Here is a tiny trained network, its code and every weight. The questions are about switching its units off for an input and a class, where a switched-off unit gives its printed mean instead of its output.

import numpy as np


def w(rows, s, z=0):
    codes = np.array(rows[::2]) - 128.0
    scale = np.full(codes.shape[1], s)
    scale[-1] = z or s
    return codes * scale


def f(y):
    return np.maximum(y, 0)


def log_softmax(a):
    a = a - a.max(-1, keepdims=True)
    return a - np.log(np.exp(a).sum(-1, keepdims=True))


def net(x, mask):
    res = np.array(x, float).reshape(1, 5) / 4 @ E
    y = f(res @ A[0][:, :-1].T + A[0][:, -1])
    res = res + np.where(mask, y, B[0][:, -1]) @ B[0][:, :-1]
    return log_softmax(res[-1] @ U[:, :-1].T + U[:, -1])


A, B = {}, {}
E = w([
[115,191,93,151,41,42,152,63],'x0',
[128,153,148,176,144,171,67,107],'x1',
[104,92,112,92,97,87,204,156],'x2',
[111,79,152,2,110,3,140,127],'x3',
[98,67,196,198,43,102,149,209],'x4',
],0.0071)
A[0] = w([
[135,203,129,163,30,58,129,76,50],'N1',
[141,165,232,126,73,104,140,189,117],'N2',
[81,194,95,176,129,46,123,155,4],'N3',
[151,63,182,37,102,51,46,78,134],'N4',
[162,2,179,151,201,132,159,132,12],'N5',
[152,12,192,200,77,114,145,118,101],'N6',
],0.0068,0.0026)
B[0] = w([
[114,20,34,83,219,88,85,192,213],'N1',
[118,146,229,178,89,57,208,131,198],'N2',
[111,63,140,107,148,110,42,159,157],'N3',
[75,207,107,177,84,123,227,144,254],'N4',
[96,1,141,88,168,195,75,156,190],'N5',
[156,107,237,185,102,119,158,78,220],'N6',
],0.0095,0.0051)
U = w([
[172,101,197,122,109,93,206,71,250],'0',
[61,20,112,81,162,106,104,253,13],'1',
[172,150,158,97,53,123,186,197,231],'2',
[76,203,154,138,84,157,240,192,66],'3',
],0.0064,0.0026)

Each question gives the input, the list of numbers given to net, and the class t.
The units are the neurons (one row each of A and B). Each row of codes is followed by its name. A weight is (code - 128) times the scale printed after its matrix; where a second scale follows, it is the last column's (A, B and U).
mask holds one flag per neuron, in row order. A switched-off neuron (its flag False) gives its mean, the last column of its row in B, instead of its output. The means were averaged over made-up inputs and are rounded, as every weight is.
A unit's drop is (log p(t) with every unit on - log p(t) with that unit switched off) / (log p(t) with every unit on - log p(t) with every unit switched off).
The circuit of an input: a set's keep is (log p(t) with only the set's units on - log p(t) with every unit switched off) / (log p(t) with every unit on - log p(t) with every unit switched off). Starting from all 6 units, units are removed one at a time, each time the one whose removal leaves the highest keep (on an exact tie, the one counted first), for as long as the keep stays at least 0.8.
units of the circuit, in order: the units of the circuit, biggest drop first
top k neurons: the k neurons with the biggest drops, biggest first
drop of u: that unit's drop, to one decimal
input [-3,0,-6,5,-1], class 3: units of the circuit, in order => N4, N1
input [3,-7,4,-3,7], class 0: units of the circuit, in order => N6, N4
input [5,4,-5,4,-3], class 1: top 2 neurons => N1, N6
input [-5,-4,-4,-3,6], class 0: units of the circuit, in order => N6, N1
input [0,-6,0,-1,8], class 0: units of the circuit, in order => N6, N2
input [4,0,7,3,-1], class 1: top 4 neurons => N1, N6, N3, N2
input [0,1,8,-2,5], class 0: top 3 neurons => N6, N4, N2
input [-7,-6,0,4,7], class 0: top 3 neurons => N6, N2, N1
input [5,4,8,-3,2], class 1: top 3 neurons => N1, N4, N3
input [-2,-7,-2,8,1], class 3: drop of N1 => 0.1
input [6,4,-1,2,-2], class 1: drop of N2 => 0.1
input [-5,2,-5,6,-3], class 3: drop of N1 => 0.3
